What each symbol does to the units:
at | ρ φ
w691 | w128 w314
w550 | w231 w979
w152 | w116 w786
w355 | w691 w142
w678 | w436 w517
w80 | w354 w128
w241 | w55 w752
w284 | w178 w241
w772 | w931 w631
w65 | w733 w355
w644 | w549 w827
w361 | w141 w141
w436 | w306 w116
w111 | w606 w830
w55 | w752 w712
w385 | w665 w551
w549 | w827 w606
w947 | w403 w361
w658 | w979 w562
w712 | w880 w365
w931 | w37 w6
w508 | w907 w224
w37 | w6 w559
w606 | w225 w660
w224 | w16 w985
w517 | w178 w298
w660 | w678 w850
w869 | w37 w644
w562 | w116 w152
w298 | w715 w65
w36 | w80 w354
w631 | w385 w665
w827 | w606 w225
w850 | w397 w658
w306 | w850 w397
w147 | w541 w678
w116 | w6 w147
w985 | w508 w907
w6 | w559 w869
w979 | w772 w931
w86 | w635 w631
w969 | w170 w536
w541 | w678 w390
w128 | w947 w403
w752 | w712 w830
w536 | w722 w320
w403 | w361 w880
w551 | w550 w551
w314 | w365 w178
w397 | w22 w397
w907 | w224 w16
w178 | w712 w55
w231 | w979 w907
w665 | w551 w635
w559 | w351 w765
w635 | w631 w385
w142 | w314 w390
w351 | w37 w635
w320 | w351 w86
w786 | w827 w541
w830 | w365 w36
w16 | w722 w170
w365 | w36 w80
w880 | w665 w284
w722 | w320 w351
w22 | w562 w436
w170 | w536 w722
w765 | w644 w549
w715 | w658 w733
w225 | w660 w306
w733 | w355 w691
w354 | w128 w947
w141 | w985 w508
w390 | w517 w541

The rows follow the links: the fewer symbols apart two units are, the more alike their rows tend to be.

Each row is also shifted at random along 9 hidden directions that mean nothing.

Some units, each with a row of numbers:
w284: [-23, 6, 15, 11, -5, -2, 3, -10, -1, -17, 8, -17, 6, 20, 8, 8, 2, 15, -16, 2, 0, 3, 0, -9, 9, -1, 3, 5, -6, 14, 9, 5, 2, 0, -3, -14, -3, 5, 0, 10, -7, 1, -7, -1, 10, 20, -7]
w508: [11, 4, -18, -20, -12, 11, 21, 13, 15, 17, 6, 1, -23, -13, 6, 15, -12, -5, 11, 19, 13, -1, -11, 16, -24, 20, 8, -5, 7, -7, 37, 11, -10, -3, -2, 3, -17, 8, 0, 1, -11, -3, 22, -3, 14, 11, 15]
w86: [-35, 0, 9, 7, 1, 5, -9, 2, 0, 11, 2, 4, 10, -1, -9, 10, 6, 12, -20, 4, 36, 17, 16, -5, 20, -10, -5, -2, 10, -2, -3, 7, 7, 6, 14, -5, 6, -17, 3, -15, 11, -3, 0, -9, -5, 7, 8]
w765: [20, 3, 12, -2, 10, -11, -10, 12, -5, -10, 4, 7, 16, -11, -11, -1, 1, 0, -2, -1, -16, 7, 14, -7, 5, 3, 1, -14, 8, -6, 15, -5, 9, 2, -19, 6, -4, 2, 4, -1, -5, -5, 4, 0, 9, -8, 5]
w665: [38, 7, -4, 12, 29, 28, 2, -9, 2, 26, -2, -11, -19, 26, -6, 3, 12, 23, 6, 16, 50, 14, 24, -8, -27, 2, -4, 2, -5, 23, 6, 1, 5, 3, 10, -20, 7, -4, 11, -4, 9, 4, 5, -24, -2, -8, 28]
w550: [-31, 7, -12, -6, -26, 12, 3, 7, 3, 6, 18, 3, -18, -31, 1, -14, -2, 5, 1, 30, 20, 12, -7, 17, 3, 12, 1, -5, 8, -3, -34, -9, 4, 0, 26, 5, 7, -9, -6, -13, -9, -3, 28, 7, -14, 5, -2]
w644: [4, 9, 5, -9, -5, -22, -3, -2, -5, 0, 9, 12, 6, -19, -5, -12, 14, -1, 20, -12, 37, 12, 9, 5, 3, -1, 1, -24, 13, -5, -10, -13, 6, -3, -11, 4, -8, -5, -3, 2, 2, -13, 19, 8, -4, 2, 4]
w541: [20, -3, -2, -7, 25, 1, -7, 12, -20, -7, -18, 15, 1, -3, -3, -16, 17, -11, 10, 4, 14, -14, 10, 3, -17, -10, 0, 5, -7, 4, -16, -8, -1, 4, 2, 12, 6, -3, 4, 0, 4, 1, 15, 10, -12, -15, 25]
w365: [-12, 4, 14, 5, -2, 5, 7, -3, -1, 4, 4, -14, 5, 11, 9, 15, -3, 14, -5, -12, -13, -3, -3, -3, 8, -1, -2, 11, 0, 9, 17, 11, -7, -2, -11, -14, -3, 11, 0, 11, 5, -7, -11, -1, 14, 3, -2]
w517: [5, -5, 7, 0, 0, -8, -6, -5, -12, -16, -10, 5, 10, 1, 7, -7, 7, -12, -11, 3, 15, -13, -7, 2, 12, -13, 4, 9, -5, -3, -15, -2, 3, 3, 8, 2, 6, -9, -2, -2, 1, 4, -4, 14, -5, 12, -1]
w830: [3, 8, 11, 5, -1, -4, 5, -4, -4, -10, 5, -9, 5, -1, 2, 3, 3, 10, -3, -2, -10, 0, -2, -6, 1, -4, -3, 3, 4, 8, 0, 3, -2, 1, -12, -5, -2, 9, -2, 12, -3, -6, -5, 3, 9, 1, 4]
w55: [9, 5, 9, 16, 7, -2, 5, -28, -4, 4, 0, -15, 5, 19, 2, -4, 12, 17, 6, -17, 19, 1, 3, -8, 0, -12, -8, 4, -1, 19, -17, 1, -2, 0, -2, -19, 5, 0, 0, 15, 12, -2, -19, -6, -2, -3, -2]
w786: [-1, -4, -9, 0, -10, 6, -17, -9, -8, 0, -15, 12, -14, -30, -9, -11, -5, -1, 5, 18, -23, -13, -7, -8, -11, -20, -5, 14, 5, -9, -36, -19, 2, 10, -10, 1, 31, 11, -4, 1, 4, -6, -4, 17, -3, -32, 9]
w712: [15, 14, 9, -3, -25, -4, 12, -9, -1, -9, 18, -10, -11, -9, 13, 1, 3, 12, 1, 17, 26, 1, -12, 7, -1, 3, 6, -4, 10, 8, -4, -3, 1, -1, 0, -11, -6, 3, -8, 9, -11, -9, 15, 12, 9, 24, 3]
w931: [-4, -1, -1, 14, 12, 19, -16, -5, 4, 4, -1, -5, -5, 8, -14, 0, -11, 16, -19, 30, -13, 13, 16, -17, -3, 3, 0, 0, -5, 3, 7, -8, 15, 8, 1, -11, 17, 2, 11, -8, -7, 9, -8, -14, 4, -12, 3]
w678: [-12, -17, 15, 13, 18, -11, -24, -34, -11, 5, -20, -1, 37, 17, -1, -4, -5, -8, -25, 3, 17, -9, 7, -12, 33, -13, 7, 3, -12, -14, 14, -2, 14, 13, -11, -18, 13, -12, 14, 4, 9, 13, -42, 2, 8, 2, -19]
w907: [10, -2, -22, -3, 0, 6, 11, -4, 17, 11, -6, -2, -16, 4, -3, 9, -8, -4, 6, 3, 1, 1, -7, -1, -23, 2, -3, 0, 1, -1, 14, 8, -9, -1, 1, 3, -4, 4, 1, 1, -2, 5, -5, -12, 1, -2, 8]
w354: [6, 10, -3, 7, -16, -10, 11, -22, 11, -31, 6, -20, -12, 30, 8, 6, -2, 6, -4, 6, -1, 0, -16, -9, -18, -5, 5, 1, -6, 17, 11, 2, -2, -4, -6, -9, -10, 11, -8, 18, -20, 5, -6, 0, 10, 31, -5]
w559: [0, 5, 2, 1, -17, -12, -10, 1, 8, -21, 15, -1, -2, -5, -7, -9, -8, 0, -1, 5, -28, 14, 0, -6, 6, 9, 5, -15, 1, -5, -3, -14, 13, -4, -7, 6, -2, 4, -5, -4, -16, 1, 5, 0, 1, 8, -20]
w241: [-9, 9, 9, 10, -9, 0, 5, -8, -7, -15, 6, -11, 0, -11, 1, -6, 4, 15, -8, 11, -8, -1, -6, -5, -1, -8, -7, 8, 6, 12, -27, -4, -1, 3, 1, -5, 8, 6, -4, 10, -8, -4, -3, 8, 1, -3, 5]
w722: [0, -3, -7, -1, -19, 0, -3, 8, 15, 0, 0, 8, -1, -21, -10, 18, -12, -3, -19, 9, -11, 7, -6, -5, 9, -6, -7, -2, 18, -19, 4, 8, 2, 5, 8, 9, 4, -6, -3, -15, -4, -2, -3, -3, 3, 1, 3]
w152: [-26, -5, 1, -20, -14, -7, -11, 27, -1, -4, 2, 19, -16, 5, 9, 12, -2, -16, 14, -24, -3, -8, -3, 6, 3, 1, 13, -3, -7, -10, 28, -4, -3, -10, -11, 10, -11, 6, -10, -6, 10, -10, 28, 14, 4, 15, -4]
w306: [23, -1, -2, -14, 2, 4, -12, 20, -2, -6, -10, 14, -17, -1, -2, 11, -2, -10, 7, 7, -8, -10, 3, -3, -19, -6, 9, 5, -3, -8, 29, -5, 0, 0, -20, 5, 2, 12, -1, -3, 1, -7, 19, 8, 14, -2, 21]
w298: [-25, -1, -6, -10, -8, 16, 3, 18, -15, 2, -3, 8, -9, -35, 7, -15, 2, -7, -1, 28, -1, -14, -10, 19, -1, 3, 1, 17, 1, -4, -35, -5, -5, 4, 18, 10, 12, -2, -2, -6, -2, -1, 20, 20, -11, -11, 12]
w549: [8, 2, 4, 1, -22, -17, -10, -15, 11, -15, 10, -4, -5, 10, 3, 4, -13, 0, 3, -4, -16, 6, -7, -9, 6, 2, 10, -13, -2, -7, 23, -11, 10, -4, -22, -8, -5, 10, -6, 7, -10, -3, -6, 2, 15, 17, -25]

From each start, follow one symbol. Which unit do you reach?
Answers are names.
[40, 7, 11, -4, -8, 11, 10, 14, -2, -6, 7, -11, -16, 8, 14, 15, -1, 8, 2, -2, -14, -11, -7, 3, -9, 4, 5, 13, -1, 11, 20, 6, -6, -6, -6, -8, -7, 12, -6, 5, -1, -8, 10, 6, 13, 9, 10]
φ -> w55
[8, -7, -4, 0, -18, 5, -5, -26, -3, 2, -3, -5, -8, -3, 14, -12, -12, -6, -7, 30, 13, -15, -20, 8, 8, 2, 13, 9, -10, -7, -8, -10, 7, 5, 4, -15, 13, -1, 0, 2, -8, 8, -9, 16, 3, 13, -17]
φ -> w541
[5, -7, -7, -3, 2, -5, 7, 4, 12, 12, -2, 3, 10, -6, -6, 9, -8, -8, -3, -12, -7, 3, -2, 3, 5, 7, -5, -8, 7, -13, 16, 12, -5, -1, 3, 8, -9, -6, 3, -5, 2, 3, -11, -11, 0, -4, -5]
ρ -> w722
[13, -9, 4, -8, 3, -16, -9, 12, -9, -19, -2, 13, 12, 4, 4, -15, 5, -23, -1, -7, -1, -9, -1, 7, 13, 5, 10, -8, -10, -9, -2, -7, 7, -3, 7, 15, -8, -11, -2, -8, -4, 7, 9, 12, -10, 12, -14]
φ -> w562
[31, -1, -1, -3, 3, 7, -2, 17, 0, 10, 7, 9, -5, -7, -4, -2, 1, -5, 4, 2, 6, 7, 7, 6, 2, 10, 0, -8, 3, -6, -2, -3, 5, -2, 13, 8, -4, -10, 1, -19, 3, 2, 15, -5, -10, -2, 2]
ρ -> w772
[19, -1, -14, -12, -34, -8, 10, 3, 18, -3, 2, 6, -12, -26, 1, 17, -16, -15, -5, 7, -7, -4, -23, 7, -2, 0, 1, -4, 18, -21, 12, 7, -7, -1, 2, 12, -6, 0, -10, -5, -9, -5, 3, 6, 8, 13, 1]
ρ -> w16
[30, -2, 9, 5, 9, 8, -9, 13, -3, 3, 4, 4, 10, -5, -10, -1, 0, 6, -13, 10, -11, 9, 13, -4, 12, 4, -3, -5, 5, -4, -2, -1, 11, 6, 10, 3, 5, -9, 7, -17, -1, 4, 0, -8, -4, -10, 2]
ρ -> w931
[10, 10, 6, -11, -14, -17, 22, 16, -3, -21, 11, 1, 2, -8, 11, 3, 11, -6, 10, -18, 1, -5, -14, 12, -2, 3, -1, -4, 9, 6, -4, 7, -12, -9, 1, 14, -22, 2, -12, 9, -6, -9, 18, 13, 0, 19, 5]
ρ -> w947
[4, -2, 0, 13, 7, 8, -10, -13, 1, 15, 8, -9, 9, -11, -13, -23, -14, 13, 4, 12, -43, 12, 9, -4, 9, 19, -5, -8, -3, -2, -19, -16, 14, 3, -4, -6, 14, 4, 10, -2, -6, 6, -19, -11, -3, -34, -28]
ρ -> w6
[-45, 11, -4, -6, 19, 11, -4, 21, -7, 11, 4, 10, -11, -8, -12, -7, 14, 13, 20, 1, 15, 16, 26, -2, -20, 2, -4, -8, 4, 11, -2, -8, -1, -2, -8, 5, 2, 7, 5, -1, 6, -10, 31, -7, -4, -19, 27]
φ -> w644
[-14, -2, 0, -7, 18, -12, -13, 2, -16, -10, -9, 14, 11, -7, -6, -25, 13, -12, 9, 6, 22, -1, 12, 4, -1, -3, 6, -10, -6, -3, -16, -15, 8, 4, -2, 10, 2, -7, 5, -1, -3, 4, 12, 10, -12, -4, 5]
ρ -> w6
[-56, -4, 4, 12, 14, -1, -18, -16, 7, 5, 7, -11, 12, 36, -5, -6, -9, 11, -3, -11, -11, 18, 20, -11, 14, 13, 9, -12, -19, 5, 24, -6, 15, -3, -12, -15, -2, 2, 10, 2, -2, 9, -15, -19, 3, 5, -34]
ρ -> w559
[-6, 3, -25, -5, -3, 6, 12, 1, 10, 13, 6, 2, -21, -7, -4, -14, 4, -4, 19, 5, 23, 9, -2, 14, -22, 12, -4, -9, 0, 4, -24, -4, -4, -6, 21, 11, -4, -7, -3, -7, -3, 5, 18, -8, -19, -3, 4]
φ -> w907
[-32, 2, -3, -7, 19, 17, 11, 39, 3, 12, 17, -1, 3, -5, -5, -6, -4, 3, 6, 4, -30, 17, 18, 12, -1, 37, 2, -9, -4, 3, 16, 5, -1, -8, 8, 15, -17, 2, 10, -13, -10, 4, 23, -17, -5, -11, -1]
φ -> w86
[22, 6, 4, 6, 18, 2, 3, -2, 0, 3, 11, -7, 5, 17, -4, -14, 14, 7, 4, 5, 42, 19, 19, 4, -1, 14, 3, -17, -4, 13, -2, -3, 11, -2, 14, -4, -9, -15, 7, -6, -5, 7, 12, -14, -11, 12, 0]
φ -> w385
[-3, 11, 8, 2, -32, -8, 12, -1, 3, -25, 25, -15, -3, -10, 11, -6, -4, 6, -5, 7, -18, 5, -18, 6, 12, 11, 4, -3, 5, 4, -17, -4, 3, -6, 6, 1, -8, 3, -13, 4, -19, -2, 7, 13, 1, 22, -21]
ρ -> w665
